What can hang from each mark:
sisa: budi defo riba vuzazu
defo: budi fisil tisese vuzazu
goli: fisil riba sorila
budi: fova gogut mamu roga tisese
vuzazu: fisil sisa
fisil: defo tisese vuzazu
sorila: fova riba roga
mabar: goli sobu
tisese: goli vuzazu
sobu: mabar
riba: mabar sobu
fova: budi gogut riba
mamu: roga tisese vuzazu

Every row comes from one small tree of marks. Brackets hold a mark, then the marks that hang from it, in alphabetical order. Every link used is in the known rows. Which tree was each row made from?
Known rows:
(goli (sorila (riba mabar))): [ 251  -29  -20  -34 -187  178   69 -138 -137  178   58   35 -327  167
   36   66    9   49  -21  102  113   75  -76  -74   34  -58    7   38
  173  217 -153    5  225   24   56  -50  -34   28   99   58 -128  145
  146  160  214  -52   23 -141]
(sobu (mabar (goli fisil))): [ 273  -43  -66  -25 -142  124   14 -130 -179  186  141   59 -319   28
  -58   61  -22   40  -26  -21  140  115  -57 -100  117  -57   43   76
  185   28 -201   59   56  -41   77  -90  -98    6  127   74  -68  191
  142  168  147 -285   -7 -144]
(mabar (goli fisil riba) sobu): [ 263 -107  -79  -27 -126  122   82 -182 -145  185    3  115 -295   42
   -6   71   46   41   78   16  184   72  -44  -70  -48  -38   14  -25
  195   25 -217   85  194   60  102  -47 -106   62   59   49  -74  181
  156  192  146 -331   89 -187]
(riba (mabar (goli fisil) sobu)): [ 249  -92  -56  -53 -108  148   32 -164 -143  152  135   94 -269   50
   57   63   21   38   23   46  168   85  -76 -110   44  -34   50  -35
  201   35 -160  -19  153    8  107  -67 -116   61   64   97   -8  222
  168  176  251 -215   66 -188]
(goli (fisil tisese vuzazu) riba): [ 238  -64   19  -67 -203  175   69 -203 -141  200  -15  138 -390   71
  -64   40   66   56   -5   14  196  168  -60  -61   20  -21   10  112
  219  213 -254  278  263  -18   -7   58    8   10  115  107 -195  221
  123  185  122 -228   22  -49]
(fisil (defo (budi fova) vuzazu) (tisese (goli sorila))): [ 248   15   51  -67 -247  240   68 -134 -155  257   -3   29 -332   13
  -48   64   20   36  -46    4   94  217  -47  -52   53 -106   34  180
  287  424 -197  198  288 -169   48  126   32  104   85  103   78  320
  205  127  -30 -195  -94 -113]
(tisese goli (vuzazu sisa)): [ 221   13 -102  -65 -139  219   80 -163 -163  264  -81  -21 -214   88
    9   77  -28   24 -121   25   77  232  -62  -22   96  -42    3  114
  260  162 -182  368  184 -116   52  -35  -44  -13  119   34  -17  107
  203  144  156 -103  -70 -105]
(budi roga (tisese goli vuzazu)): [ 198    7    0  -22 -117  173   61 -181 -140  295  -84  -20 -205   13
  -20   61  -76    6 -138  -83  106  155  -55  -60   80  -61   -4  164
  243  218  -78  284  117  -70   20  -69   -9  -15   90   49  -79  104
  201  179   98   36 -196 -134]
(fova (budi roga) gogut (riba mabar)): [ 270   10  175  -37  -56  209   59 -116 -168  237  114  -14 -255  107
   81   67  -40   25  -23  195  109   56 -109 -131  214   59  -37   11
  177  103  -53  538  206   48   82  -30  -86   92   76  119  -71  106
  133  218  127  116  -88  -93]
(goli fisil (sorila riba)): [ 267  -20  -53  -40 -193  132   77 -170 -154  176  -38   78 -364  116
  -58   64   44   60   48   48  133   78  -56  -43   19  -45   35  109
  169  235 -206    1  200   32   40  -94  -56  -24  133   94 -215  161
  135  159  221 -224   86 -129]
(sobu (mabar (goli (fisil tisese vuzazu) riba))): [ 282  -78  -29  -29 -188  139   34 -153 -167  218  136  105 -375   67
  -75   46   24   34  -52  -27  180  129  -60 -113   81  -61   10   96
  189   96 -266  241  147  -41   47   13  -37   30  157   54 -120  252
  122  191   98 -297  -20 -124]
(sobu (mabar (goli (fisil tisese) (sorila riba)))): [ 312  -48  -61  -14 -198  104   40 -139 -169  196  104   95 -386   92
  -80   63   29   37  -40  -33  154   90  -65 -100   80  -88   51  103
  159  124 -248  116  138  -23   65  -20  -66    8  174   58 -142  251
  115  172  128 -322    1 -153]
(fova gogut (riba (mabar (goli (fisil defo))) sobu)): [ 244  -25   48  -56 -144  119   33 -133 -138  191  150  -10 -306   98
   46   81   16   26    7  148  138   24  -94 -117  142    5  -23   44
  209  111 -122  339  293   40   80  127 -128   38   92  163  -61  154
  151  204  187   26   37 -119]
(sobu (mabar (goli (fisil tisese) riba (sorila roga)))): [ 322  -78  -69   -7 -195  153   35 -128 -162  204  122  110 -400   68
 -104   43   22   28  -17  -57  150   78  -51 -124   62  -80   11  102
  159   80 -259  117  137   15   62   40  -55   -4  182   48 -169  201
  123  186  154 -306    3 -173]
(mamu roga (vuzazu (fisil tisese) sisa)): [ 252   12  -34  -96 -152  146  106 -150 -108  216   62   19 -360   -6
  -65   62  -51   51  -48   18  119  165  -46 -139   76  -15  167  215
  162  104 -188  396  162 -111   80  114  -20  -79   68   10  -90   30
  149  193  125 -193  -51   24]
(fova (budi mamu roga tisese) (riba sobu)): [ 203  -17  114  -21  -82  107   72 -149 -130  270 -120  -97 -190   98
   27   85  -71    9  -40   -6  166   65 -100  -65   86  -29  -84   55
  187  142    2  337  137   98   75  -34  -76   29   67  177 -145    9
  133  231 -107   81  -52  -95]
(mabar (goli fisil (sorila (fova gogut) riba)) sobu): [ 306  -69 -107  -38 -171   96   99 -172 -168  219  -12  168 -340   79
  -57   81   73   44   52  139  155   -7  -51  -55    9  -37   43   40
  152   89 -241  235  237   65  119  -50 -157   35   52  128 -142  245
  172  180  194 -258  107 -235]
(riba (mabar (goli (fisil defo (vuzazu sisa)))) sobu): [ 222  -99  -63 -102 -178  105   53 -154 -110  174  143   -4 -309   83
   15   46    4   29  -19   55  171  100  -82 -127   58  -28   13   44
  234  107 -177   67  239  -64  104   87  -51   20   87  145  -28  211
  172  196  164  -89  116 -167]
(goli fisil (riba mabar) sorila): [ 273  -72  -54  -55 -193  154   42 -163 -150  190  115   84 -330  121
  -68   37   53   62   50   21  171   65  -69 -103   13  -32   -4   83
  205  156 -211 -132  223   70   56   12  -10   25  180   60 -233  132
  152  169  267 -186  100 -164]
(budi (fova riba) gogut roga): [ 203  -20  194  -57  -58  103   50  -96 -170  259  -68  -59 -191  -47
   48   62  -58   42  -14   -4  103    6  -77  -71  196  -46   51   89
  153  130  -67  443  134  -19   14  -22  -10  -35   83  105 -181  -43
  172  197  131  129  -97 -140]
(tisese (goli (sorila riba)) (vuzazu (sisa (budi gogut)))): [ 254  -13  -74  -60 -176  229  133 -151 -150  313 -104  -38 -251  147
   85   78   19   24 -100   31   90  172  -68   -5  105  -54  -54   96
  213  296 -236  513  218  -86   22   51  -12   -7  206   42 -145   75
  191  154  118  -62  -25 -125]
(mamu roga (tisese (goli (sorila riba)))): [ 237  -31  -23  -35 -151  185   84 -176  -94  212   98   52 -264   12
  -46   78  -15   15  -51 -103   62   65  -42 -112  -18  -60  106  179
  183  308 -198  208  190   32   50   46  -32  -46   86  -29  -74  143
  187  185  184 -206  -96  -63]
(mamu roga (vuzazu (fisil tisese) (sisa defo))): [ 239    4  -42  -84 -172  148  119 -158  -96  228   77  -22 -334   -2
  -18   65  -60   43  -26   38  136  163  -37 -134   71  -33  160  229
  177   61 -180  332  202 -146   70  120  -44  -72   67    7  -48    2
  173  193  130 -158  -34   41]
(mabar (goli (sorila riba)) sobu): [ 279  -71  -72   -5 -156  143  116 -154 -135  195  -20   92 -323  110
   65   84   30   34   36   92  128   40  -54  -54  -55  -76   26  -36
  161  114 -196   81  253   45  121  -41  -94   71   56   25  -49  185
  152  178  135 -234   67 -211]
(budi (fova gogut (riba mabar)) mamu tisese): [ 194  -17   96  -50 -101  105  -40 -131 -197  313  -24    1 -152   45
   -1   82  -72    1  -85    8  141   41 -114  -49  202  -93    0  130
  188  163   38  543  191   58   38   89  -82   19   31  208 -183  -79
  178  192   67  130 -164 -144]
(fisil (defo (budi fova mamu))): [ 184  -17   31  -83 -159  183   55 -104 -131  188  -27  -29 -236  -26
  -32   64  -67   49   -3   68   94  159  -55  -42  134  -64   28  104
  235  275  -48   25  199  -82   57  -38  -43   57   18  164   40  115
  200  148  -93    9  -57 -100]
(budi (fova riba) gogut (mamu tisese vuzazu)): [ 156    6  142  -68 -108  107   45 -106 -161  277  -90  -19 -195   -2
   -5  105   -7   41  -96  -60  116   36  -96  -82  178  -75   42  130
  160  184  -96  670  166   15  -14   66    5  -53   64  156 -201 -143
  203  192   35  -19 -150  -61]
(defo tisese (vuzazu fisil (sisa budi))): [ 256   67  -37  -88 -188  163   70 -151 -168  233  -72  -11 -348   53
  -36   78  -40   42  -14  -49  161  258  -20  -22   52  -34   36   78
  210   35 -159  608   13 -183   56   56  -54   56  -34  116   -2    4
  135  146   60 -219   30  -86]
(mabar (goli (fisil vuzazu) (riba sobu) sorila)): [ 278  -97  -83  -49 -220  138   97 -173 -137  250   26   87 -377   89
  -26   50   50   42   47   13  163   69  -52  -78  -52  -39  -28   60
  198  217 -266  114  254   25   92   78  -21   22  126   49 -184  156
  159  196  145 -226  112 -192]
(tisese (goli (riba sobu) sorila)): [ 219  -57  -87  -23 -201  195   81 -157 -140  229   16  -10 -265  117
  -16   74   19   39  -15  -21  112  104  -59  -45  -44  -68  -65   74
  250  248 -176  -95  238   44   69   83  -25   22  121   21 -100  137
  207  159  140 -135   20 -132]
(fova (budi mamu) gogut (riba mabar sobu)): [ 218  -11   92  -50  -90  170   57 -117 -155  239   47  -40 -218  136
   73   93  -17   24  -44  169  148   72 -129  -94  200   40 -111  -30
  190  125   -7  480  213  102   91   71 -141   68   77  221  -82   73
  165  213   52  112  -22  -70]
(defo (budi roga (tisese (goli sorila))) fisil): [ 240   21   37  -33 -173  169   66 -161 -162  282  -18  -40 -262  -29
  -89   74  -59   39  -35  -90  128  167  -39  -56   99  -63   54  165
  236  396  -90   24   20  -24   63   -9  -51   59  104   98  -43  220
  212  166   49 -104  -28 -157]
(sorila (fova (riba (sobu mabar))) roga): [ 220  -27    9  -31 -152  189   20 -121 -151  199   32   17 -306  102
  -41   68  -11   26  -28  131  116   23  -48  -78   91  -21  -68  102
  140   -9 -192  314   79  107   47  -64 -174  -72   23  241 -119  139
  158  177  181   58   66 -144]
(budi fova gogut roga tisese): [ 174  -24  155  -50  -72   49   30 -109 -175  310 -118  -39 -171  -93
  -22   53 -117   35  -70  -84  117   25  -74  -43  170  -86   70  136
  188  119    7  432   87  -41   16   57   41  -46   20  142 -193  -71
  207  192   73  130 -187 -173]
(tisese (goli (sorila roga)) (vuzazu (sisa riba))): [ 264   -6 -132  -51 -170  281  106 -159 -148  282  -70  -28 -270   93
   13   61  -18   15  -92   -3   64  155  -47  -44   23  -70  -34  161
  202  252 -234  405  226  -61   33   57   -5  -49  196   30 -131   81
  181  158  205  -14  -10 -153]
(sobu (mabar (goli fisil riba (sorila fova)))): [ 309  -66 -102  -28 -198  106   28 -130 -187  231  150   91 -338   84
 -135   53   19   48  -12   11  157   47  -52 -105   71  -65   10  117
  174   33 -269   53  111   25   89  -43  -80   16  154   67 -175  195
  150  172  141 -266   44 -199]
(vuzazu (sisa budi (defo fisil tisese))): [ 233   23  -51  -67 -176  167  102 -169 -138  208   -2  -65 -265   62
   76   75  -63   41   23   18  156  213  -32    2  105  -57   62   39
  233   10 -121  266  112 -109   43   94 -108   51   49  161   -4  -46
  169  142   35 -100  147  -48]
(goli fisil (riba (sobu mabar)) sorila): [ 237  -59  -70  -32 -215   83   73 -157 -146  209   64   39 -343  105
 -138   40   62   61   28  -13  198   50  -48  -90  -16  -39  -58  122
  191   77 -223 -147  175  107   67   79  -16  -17  220  106 -244  139
  163  165  160 -249  154 -159]
(goli (fisil tisese) (sorila roga)): [ 296  -21  -43  -40 -190  200   61 -158 -140  156  -43  150 -427   26
  -73   41   35   50   35  -15  113  107  -53  -59   45  -54   71  132
  174  187 -206   27  207   10   30   57  -56  -74  135  150 -211  154
  132  155  240 -233   50 -118]
(vuzazu (sisa (budi (fova gogut riba) mamu) defo)): [ 220  -33   -2  -83 -121  192   77 -128 -158  268  -35  -81 -165   52
  159   75  -64   12   -3   87  149  123  -72   -8  179  -66   14   89
  196   16  -76  431  227  -87   46  100 -106   24   63  159 -112 -202
  174  162  -17   23   39  -81]
(fisil defo (tisese goli vuzazu)): [ 226   21  -22  -57 -209  202   87 -165 -110  181    1   34 -332   54
  -38   69   11   41 -108   34   82  226  -68  -53  103  -71   33  143
  300  267 -169  181  365 -140    2   71  -29   12  117  109   48  315
  174  148   36  -65 -129   -9]
(sisa (budi fova (mamu roga)) defo riba vuzazu): [ 162  -90  -32  -83 -137  289  144 -168 -111  299  124 -121 -159 -109
  267   65  -38    3   49  -93  200  107  -36  -52   58  -72  -51  173
  147  247 -106  329  164  -96  -19   30  -59   20  133  201 -186 -104
  235  169  -28  218   41   11]

Write each row's tree:
[ 242  -25  116  -15  -65  163   45 -135 -157  327  -76  -73 -155   50
   54  100  -93   10  -26  -32   96   77 -107  -38  174  -48  -34   65
  203  309  -44  579  144   60   48   26  -94   14  127  106 -143   39
  161  244   -6   34 -165  -35] -> (fova (budi gogut (mamu roga) (tisese goli)) riba)
[ 182   42  -55  -20 -229  187  104 -190 -160  222   65  -56 -292    8
    9   98  -11   25   32  -74  147  226  -22  -20   73  -66   26  128
  275  182 -110  170  147 -142   17  -60 -129   71   55  167   41  184
  269  149  175  -50   35   -2] -> (sisa (defo fisil (tisese goli)) vuzazu)
[ 233  -76  -72  -54 -171  134   56 -128 -118  188  136    6 -287   98
   76   67   -4   38  -28   35  141   65  -87 -110   12  -47  -10  -22
  204  111 -133  -92  177   21  126   95  -62   30   72   98  -42  139
  190  167  195  -49   82 -198] -> (riba (mabar (goli sorila)) sobu)
[ 208   76   76  -72 -196  158   31 -135 -202  301 -120    9 -307  -23
 -100   86  -41   46    3  -61  149  260  -11   -9   23  -44   22  106
  195  228 -123  635  -89 -136   75   -8  -27   98  -99  133  102  122
  202  116   24 -197  -50 -156] -> (defo (budi fova) tisese (vuzazu fisil))
[ 173   16  -48  -51 -214  174  127 -191 -126  229   83 -148 -262    7
   73   84  -11   52    1   10  220  143  -15  -83  -19  -56  -49   90
  235  128 -147   87  155  -69   -1   72 -100   26   98  185  -16  152
  210  167  177   22  181  -41] -> (sisa (defo fisil vuzazu) (riba sobu))
[ 254   17   58  -49 -126  172   44 -136 -190  241   -4   24 -254  141
    1   93  -21   60    8  213  106   77  -85  -20   96    6  -18   54
  195   46 -172  386  155   77   86 -138 -139   38  -21  197  -82  147
  144  163   55   -1   29  -92] -> (sorila (fova budi riba))
[ 258  -33  -55 -104 -197  144  103 -153 -122  207   27 -113 -301   39
  105   87  -37   51    8  -23  218  158  -63  -17   39  -91   86  195
  188  -24 -181  330  251 -161   22  215  -58  -33   54  114 -134  -51
   96  160  -28  -60   86   -5] -> (vuzazu (fisil tisese) (sisa budi defo riba))
[ 209  -91   10  -15 -120  238   59 -147 -108  128   29   53 -320  139
   71   59   10    7  -12  107  132   70  -56 -116   34  -31  -54  -38
  129  126 -134  226  143   74   28 -131 -119    3   17  125  -39  214
  147  200  286  -21    9 -148] -> (sorila (riba (mabar sobu)) roga)
[ 226  -44  -62 -108 -208  107  118 -157 -104  209   12 -143 -293   46
  104   90  -24   48    1  -32  241  144  -64  -19    5  -83   49  183
  188  -41 -168  290  244 -128   34  277  -61  -50   53  153 -130  -48
  114  162  -48  -37  138  -13] -> (vuzazu (fisil tisese) (sisa budi defo (riba sobu)))
[ 217  -96  -27  -55 -133  143   39 -184 -141  155   95   85 -273   87
  -34   47   57   54   45   36  212   89  -63 -105   10   -9  -16   17
  210   37 -181  -37  176   82   51  -49  -65   46  113  103 -128  187
  160  180  242 -211   96 -137] -> (goli fisil (riba (mabar sobu)))
[ 193  -30  109  -21 -123  134  -59 -164 -205  322   44  -37 -154  108
   37   85  -49   -3  -44  -46  114   69 -100  -28   57 -128    2  150
  233  204  -90  370  173   55   51   33  -35   35   35  115  -76   70
  178  164  146  -13 -120 -167] -> (budi (fova (riba mabar)) (tisese goli))
[ 237    4  -27  -65 -162  197   90 -168 -107  220  116   40 -358  -22
  -51   72  -23   48  -41  -26  102  167  -44 -144   57  -20  118  204
  182  251 -187  257  143  -82   55   59  -50  -65   73    4  -41  152
  181  188  169 -191 -117   44] -> (mamu roga (vuzazu (fisil (tisese goli))))
[ 306  -65  -76   -3 -177  150   36 -125 -166  195  113   76 -383   85
  -75   53    5   22   -8  -11  126   62  -47 -117   82  -73    7   92
  136  115 -238  115   89    6   68  -88  -95  -18  160   61 -139  210
  129  186  203 -269   16 -189] -> (sobu (mabar (goli fisil (sorila riba roga))))
[ 251  -98  -89  -56 -169  147   43 -141 -117  175  122   41 -327   72
   26   52   18   27   15   -6  149   52  -74 -129   17  -34  -15    8
  182  122 -164  -69  137   44  109   67  -91  -19   95  138  -96  165
  185  181  277 -108  117 -217] -> (riba (mabar (goli fisil (sorila roga))) sobu)
[ 202  -44  -56  -27 -153  103   55 -121 -139  189   92  -18 -285   53
   -3   72  -28   38  -61    7  150  102  -61  -87   54  -49  -26   26
  194    3 -139   16   79    4   97   34  -84   -2   78  120  -19  148
  178  163   81 -137   40 -139] -> (riba (sobu (mabar goli)))
[ 233  -53  -20  -37 -200  219   57 -184 -133  216   41  101 -341   66
 -100   61   53   20  -25  -91  106   87  -47  -88  -38  -58   13  189
  222  250 -264  239  249   36   14   57    8  -34   91   47 -152  150
  177  181  206 -279  -36 -124] -> (mamu (tisese (goli (fisil vuzazu) riba (sorila roga))))
